Each row has a name. Each question is about the rows just above it.

[91 -21 62 33 26 13 -15 6 -6 -9 -13 15 16 -4 -21 31 30 -72 -7 3 -10 7 -1 2 -30 -31 -49 6 51 2 -11 2 0 -22 3 -36]  J176
[38 36 18 -19 39 -10 45 -10 -27 -16 105 11 -51 -15 -37 92 -30 60 2 -44 36 53 3 -40 56 -45 47 35 -15 -5 -61 4 23 16 1 -68]  J352
[46 -69 -33 -64 -18 -16 10 3 -49 -25 20 55 76 34 -12 28 -36 2 -38 79 56 -3 13 -19 32 44 -27 3 31 -25 12 32 -2 -22 1 9]  J967
[13 -19 22 -42 24 -32 -27 -13 0 63 70 -22 -19 -6 -55 15 -34 28 -33 -19 6 -20 47 -14 -42 -80 54 48 5 42 52 88 -11 -33 2 28]  J818
[-72 -7 3 -10 7 -1 2 -28 -31 -49 21 53 7 4 -56 21 -23 -19 -38 -3 13 56 -19 79 20 -31 -65 -21 -21 16 -42 18 -49 -4 64 -15]  J137
Give the next entry after [-44 36 53 3 -40].
[56]
What is the next entry after [-72 -7 3 -10 7 -1 2 -30 -31 -49]?
[6]
Give the next entry after [-38 79 56 -3 13 -19].
[32]
What is the next entry after [-15 6 -6 -9 -13 15 16 -4 -21 31]?
[30]
Give the next entry after [-28 -31 -49 21 53].
[7]

[-4 45 -2 17 85 54 9 -2 53 -60 72] = J778
[-14 -76 -21 32 -12 24 -24 -1 5 29 -27] = J747
[-25 22 -10 7 81 -1 24 -24 5 -96 50] = J883
What is the next entry after [-1 24 -24 5]?
[-96]
Give the next entry after [-12 24 -24 -1].
[5]

[-56 30 16 25 -77 -8 -11 -52 3 -21 0 -2 67 7] = J415
[-31 -34 -15 -74 23 -91 0 -4 13 -92 -18 47 -6 -31] = J823
[-13 20 -18 -37 10 13 -64 17 8 -4 -62 27 -30 -44] = J349
[12 -42 -32 -25 41 -8 20 -23 50 -49 -46 31 -52 -25] = J797
[20 -60 -57 37 25 60 -23 20 -46 50 -49 -43 -44 -46] = J546
[-69 -2 -10 -18 -34 -80 22 -36 3 -80 1 72 72 -3] = J649
[21 17 28 -44 50 -2 18 20 23 -11 0 11 -46 15] = J512
[32 -45 -48 35 17 47 -19 25 -47 49 -26 -54 -27 -35] = J911
What is the next entry after [-23 20 -46 50 -49]?
[-43]
The next entry after [-18 47]:
[-6]

[45 -52 35 -22 2 -22 -8 -25] -> J66
[45 -52 -22 45 35 2 9 14] -> J158
[23 16 3 14 -19 -27 22 -34] -> J450
[34 -33 -101 -34 24 67 -58 -22] -> J126
What is the next entry after [16 3 14 -19]?
[-27]
What is the next entry after [45 -52 -22 45 35]?
[2]
The next entry after [45 -52 -22 45 35 2]:
[9]
Give the next entry after [35 -22].
[2]
The next entry after [35 -22 2]:
[-22]
Whose row is [45 -52 35 -22 2 -22 -8 -25]?
J66

[-55 62 -86 -12 -2 55] = J248
[71 -63 -107 25 -14 22] = J256
[53 -63 -107 25 -14 22] = J838
[-107 27 -55 82 20 -97] = J847
Give the next entry after [62 -86 -12].
[-2]
Whose row is [53 -63 -107 25 -14 22]?
J838
The next entry after [82 20]:
[-97]

[-8 -15 -8 41 -12 -26 -55 -6 14 7 24 17 12 -21 -65 31 -42 56 2 10 -37 25 -4 32 22 -13 -1 9 4 1 0 4 0 1 -22 -5 -26 -38 3 11 -13 7 -15 -11 -11 16 16 -30 -30 0]  J244
[-4 -16 -10 60 -22 -44 -75 -6 21 12 36 19 22 -33 -94 42 -59 75 7 6 -55 34 -9 48 36 -18 -3 14 9 6 5 8 -1 2 -33 -6 -39 -51 6 19 -13 16 -17 -7 -19 27 26 -36 -38 1]  J59
[-65 -47 -15 -28 50 80 -18 -23 -16 -13 -18 44 -43 25 28 7 -1 37 -42 75 27 6 23 -25 -53 1 10 -10 -26 -54 -46 -25 13 1 23 -9 26 -24 -18 -30 -42 -65 -47 -75 35 -39 -35 -61 -41 -13]  J90
[-26 -17 2 -22 25 -20 5 -8 -11 -8 -14 -7 -22 16 28 3 10 3 -19 31 -11 -3 11 -19 -29 3 5 -6 -13 -24 -20 -12 6 0 15 -3 18 -2 -8 -16 -15 -30 -17 -30 18 -21 -19 -19 -11 -6]  J489
[14 14 6 -16 -2 1 30 6 -5 -2 -10 -15 0 7 28 -16 21 -34 5 -16 15 -13 -1 -12 -3 6 -1 -3 2 8 7 2 -2 -1 7 4 9 23 1 -1 12 6 15 17 0 -2 -3 24 21 2]  J916
[-26 -17 -5 -22 25 41 5 -8 -11 -8 -14 15 -22 16 28 -4 10 3 -19 31 21 -3 11 -19 -29 3 5 -6 -13 -24 -20 -12 6 0 15 -3 18 -2 -8 -16 -15 -30 -17 -30 18 -21 -19 -19 -11 -6]  J523
[-1 8 6 -44 19 37 52 3 -16 -9 -27 -10 -19 25 68 -29 42 -50 -8 1 41 -24 8 -36 -30 13 3 -11 -8 -8 -7 -8 2 -1 25 4 29 34 -5 -15 7 -16 8 0 16 -22 -21 21 24 -2]  J87
[-1 12 9 -62 25 50 73 4 -22 -13 -37 -15 -25 34 95 -41 59 -71 -10 0 57 -34 10 -49 -40 18 4 -15 -11 -11 -8 -10 2 -2 34 5 41 48 -7 -21 10 -21 13 1 21 -29 -28 31 35 -2]  J528
[-25 -7 2 -62 40 72 55 -5 -25 -16 -38 3 -37 38 90 -32 49 -46 -24 28 57 -26 17 -51 -54 15 7 -16 -19 -29 -24 -18 7 -1 38 1 44 32 -12 -28 -7 -42 -7 -27 31 -39 -37 4 14 -6]  J867
The next entry after [13 3]:
[-11]
The next entry after [-10 60 -22 -44 -75 -6 21 12 36 19 22]:
[-33]

[-14 0 6 -12 -14 -34 -21 14 -5 -10 22 -18 -17 33 13 21 -23 13 18 -32 -13 -14 25 -32 30 -16 -21 -2 20 -23 -28 -22 27 7 24 -10 5 8 -30 -31 -39 18 1 -6 -24 -21 18 -4 -35 29 17 28 1 -30 -18 -31 6 12]  J78
[47 49 15 21 -50 -28 5 62 -7 2 11 19 -7 -73 11 9 9 -29 -71 -4 49 -2 32 60 5 -15 -11 -4 25 62 8 38 23 24 -51 -9 -37 -7 9 -3 -16 -70 6 -8 29 2 30 -13 -37 41 10 26 -10 -21 -8 -30 -2 22]  J848
[20 26 -1 54 -35 -29 13 51 -25 40 22 38 14 -59 -14 -14 14 -51 -52 25 33 17 21 49 -25 21 -10 4 -10 40 15 45 -8 29 -55 31 -26 15 9 5 -5 -49 -21 13 37 -8 5 -13 17 -5 -47 -24 -38 43 32 14 -25 -8]  J372
[6 26 -3 1 9 8 35 29 23 -2 -28 12 17 -20 3 -7 27 11 -6 30 18 15 -25 33 -14 10 32 6 -6 28 33 18 -15 -10 -5 0 5 -12 39 39 50 -7 19 3 22 37 -15 21 45 -26 1 -13 17 20 11 37 6 -11]  J595
[42 47 5 53 -69 -55 20 87 -30 37 17 46 8 -112 -20 -29 25 -77 -100 23 56 7 23 83 -30 9 -12 -8 0 72 22 66 -5 31 -95 23 -57 3 13 1 -13 -97 -26 9 54 -16 2 -25 32 -19 -79 -45 -66 44 29 22 -56 -26]  J495
[22 27 53 5 -22 0 -34 7 -21 -3 26 1 -16 -14 31 54 -35 2 -24 -22 22 12 53 11 15 -13 -41 13 12 24 -27 -2 28 31 -1 -15 0 6 -12 -14 -34 -21 14 -23 -6 10 13 27 -9 18 -12 47 -13 -14 -6 -26 11 -24]  J804
[47 49 15 21 -50 -28 5 62 -7 2 11 19 -7 -73 11 9 9 -29 -71 -4 49 -2 32 60 5 -15 -11 -4 25 62 8 38 23 24 -51 -9 -37 -7 9 -3 -16 -70 6 -8 29 2 7 2 26 -5 -44 -3 -38 4 1 8 -31 -28]  J28
Whose row is [47 49 15 21 -50 -28 5 62 -7 2 11 19 -7 -73 11 9 9 -29 -71 -4 49 -2 32 60 5 -15 -11 -4 25 62 8 38 23 24 -51 -9 -37 -7 9 -3 -16 -70 6 -8 29 2 30 -13 -37 41 10 26 -10 -21 -8 -30 -2 22]?
J848
The next entry after [53 5]:
[-22]
Give the next entry after [-15 0 6 -12 -14 -34 -21 14].
[-23]
Give the next entry after [21 -23 13 18 -32 -13 -14 25 -32 30 -16].
[-21]

[-16 -10 -46 44 -16 -71 13 68] = J510
[39 30 -90 82 34 16 50 17] = J794
[-57 8 36 -61 -13 -45 -14 -9] = J184
[18 30 -13 36 -61 30 -4 1] = J511
[-49 20 4 -30 -4 -54 9 17] = J575
Whose row is [-57 8 36 -61 -13 -45 -14 -9]?
J184
Give the next entry after [18 30 -13].
[36]
The next entry after [30 -90 82]:
[34]
What is the next entry after [36 -61 -13]?
[-45]
What is the next entry after [-16 -10 -46 44]?
[-16]
Give the next entry after [-46 44 -16 -71 13].
[68]
What is the next entry after [36 -61 30]?
[-4]

[-4 -51 -4 -49 -102] : J880
[-3 -49 -4 -67 -34] : J682
[10 56 -4 -49 -102] : J41
Whose row is [10 56 -4 -49 -102]?
J41
Give the next entry after [56 -4 -49].
[-102]
[-4 -51 -4 -49 -102] is in which row?
J880
What is the next entry after [-49 -4]?
[-67]

[47 45 61 116 32 3 -69 112 1 -69 -42] -> J562
[73 74 -65 46 33 7 -74 40 40 -75 -5] -> J330
[-31 -44 -78 6 79 73 72 -65 46 45 87] -> J667
[-62 18 -8 -82 -64 -27 54 -37 -48 61 -7] -> J106
The next entry after [73 72 -65 46]:
[45]
The next entry after [72 -65]:
[46]
Give the next entry after [-8 -82 -64 -27].
[54]
What is the next entry after [73 74 -65 46]?
[33]

[-52 -48 21 -2 -2] -> J707
[-48 -52 21 -20 -21] -> J592
[-43 -49 -52 21 -78] -> J965
The next entry after [-49 -52 21]:
[-78]
The row with [-48 -52 21 -20 -21] is
J592
The next entry after [-52 -48 21]:
[-2]
The next entry after [-52 21 -20]:
[-21]
Give the next entry after [-48 -52 21].
[-20]
What is the next entry after [-43 -49 -52]?
[21]

[56 -55 50 67 55 -26 -60 -53 -59 60 -47 50 50 -43 55 -56 60 -54 13 49 62 54 13 -48 54 -8 56 -7 52 63 55 49 61 -61 -37 46 -45 -31 -6 -39 -48 53 -37 -12] : J994
[44 40 46 31 50 0 -16 -10 -16 43 17 57 50 21 42 -2 45 -4 6 48 40 47 20 16 47 18 40 25 47 40 42 50 47 -11 26 47 19 23 20 -7 0 44 -5 22] : J699
[86 -52 94 69 93 -19 -61 -40 -57 96 14 91 99 21 84 -51 94 -28 42 91 89 91 49 12 92 31 86 43 85 92 85 98 85 -56 28 89 13 32 29 -27 -22 94 -7 37] : J565
[-22 37 -14 1 -20 28 42 40 39 -25 64 7 -16 74 -25 42 -24 31 8 -14 -24 -20 32 61 -16 44 -21 55 -12 -30 -21 -15 -25 42 75 -18 70 69 48 32 39 -26 26 56] : J764
[71 -60 74 78 70 -32 -63 -55 -64 72 -24 73 72 -12 73 -64 75 -47 32 72 74 70 33 -17 65 7 67 12 67 77 71 73 76 -64 -9 73 -15 -7 1 -39 -39 74 -25 1] : J282
[-7 22 0 41 -5 20 18 20 13 -8 49 20 3 48 -10 16 -7 32 41 -1 -7 -5 53 45 -3 57 -10 74 -4 -11 -12 -7 -7 15 57 -8 49 49 54 28 24 -11 20 63] : J445
[-2 17 2 42 1 15 16 18 12 -4 47 26 6 55 -6 11 -5 19 42 7 -5 -2 56 42 -2 58 -3 68 4 -4 -7 5 -1 9 54 2 51 54 55 29 22 -7 20 73] : J416
[55 -12 -30 -24 38 -20 -47 -41 -52 38 -42 29 36 -40 38 -48 45 -27 18 33 42 37 7 -42 34 -19 40 -26 36 48 42 40 43 -56 -39 36 -35 -40 -24 -22 -26 38 -14 -28] : J355
The next entry after [-5 20 18 20 13 -8 49 20 3]:
[48]
The next entry after [55 -12 -30 -21]:
[-15]
What is the next entry after [16 18 12 -4 47]?
[26]
Which row holds [55 -12 -30 -24 38 -20 -47 -41 -52 38 -42 29 36 -40 38 -48 45 -27 18 33 42 37 7 -42 34 -19 40 -26 36 48 42 40 43 -56 -39 36 -35 -40 -24 -22 -26 38 -14 -28]?
J355

[15 -2 25 97 -30] = J774
[25 1 0 42 2] = J422
[23 -2 25 97 -30] = J656
[-12 11 12 -86 -5] = J357
[11 -12 -6 15 26] = J746
[35 -23 0 67 36] = J676
[14 -19 -25 44 16] = J501
[23 72 25 97 -30] = J162
[1 25 7 -62 -12] = J675
[20 25 43 69 -68] = J905
[-4 -11 -25 -16 23] = J405
The next entry after [1 25]:
[7]
Give the next entry after [11 12].
[-86]
What is the next entry after [25 7]?
[-62]
What is the next entry after [11 -12]?
[-6]
The next entry after [11 12 -86]:
[-5]

[-68 -31 -50 -21 -45 -28 -37 -24 -39 -42 19 18 49 4 29 6 -2 6 13 57 5 21 5 18 -5 11 -3 0 9 69 59 61 46 4 5 12 86 27 28 0 36 8 22 10 46 34 40 0 -2 11 57 64 19] -> J128
[-21 -39 -11 -16 -52 -33 -22 -59 -16 -21 -17 -53 -59 -18 -14 -21 -33 -39 -47 -68 -31 -50 -21 -45 -28 -37 -24 -39 -39 -15 -19 -9 -65 -19 -21 -38 -14 -49 -51 -32 -54 -23 -20 -14 -20 -19 -12 -32 -33 -14 -16 -11 -42] -> J77
[-18 -9 -14 -59 -40 -1 -29 -56 -56 6 -1 -35 -69 4 -8 5 -1 -14 -23 -82 -5 -39 7 -27 6 -14 5 -9 -15 -45 -38 -36 -72 2 0 -13 -54 -35 -41 -4 -52 3 -5 2 -26 -13 -14 -5 -2 3 -33 -37 -27] -> J442
[-16 11 -18 -69 -16 14 -29 -29 -65 13 0 -10 -41 11 -8 13 16 6 -2 -53 12 -12 14 -5 19 5 18 10 4 -51 -41 -46 -41 9 8 4 -64 -13 -16 14 -26 13 -3 4 -28 -14 -19 13 15 3 -37 -48 -4] -> J287
The next entry after [13 -3]:
[4]
Give the next entry after [-68 -31 -50 -21 -45 -28 -37 -24 -39 -39].
[-15]
What is the next entry after [-38 -36 -72 2 0 -13 -54 -35]?
[-41]
What is the next entry after [-21 -17]?
[-53]

[98 -1 -18 -3] -> J383
[-14 10 25 -23] -> J427
[-86 -14 14 -3] -> J45
[-1 -4 -5 -23] -> J443
[-84 3 -2 12] -> J246
[-95 10 -25 -26] -> J238
[-70 6 -36 -16] -> J637
[-86 -25 10 29] -> J740
The next entry after [-25 10]:
[29]
Give the next entry after [10 -25].
[-26]
What is the next entry after [-86 -25]?
[10]
The next entry after [3 -2]:
[12]
The next entry after [-86 -14]:
[14]

[-19 17 17 -7 -5 -1 -3 -43] -> J425
[17 14 -7 -5 -1 -3 -9 -34] -> J235
[4 21 -29 -1 -5 -7 20 19] -> J39
Give the next entry after [-1 -5 -7].
[20]
The row with [17 14 -7 -5 -1 -3 -9 -34] is
J235
The next entry after [17 17 -7 -5 -1 -3]:
[-43]
The next entry after [-29 -1]:
[-5]
The next entry after [17 -7 -5]:
[-1]

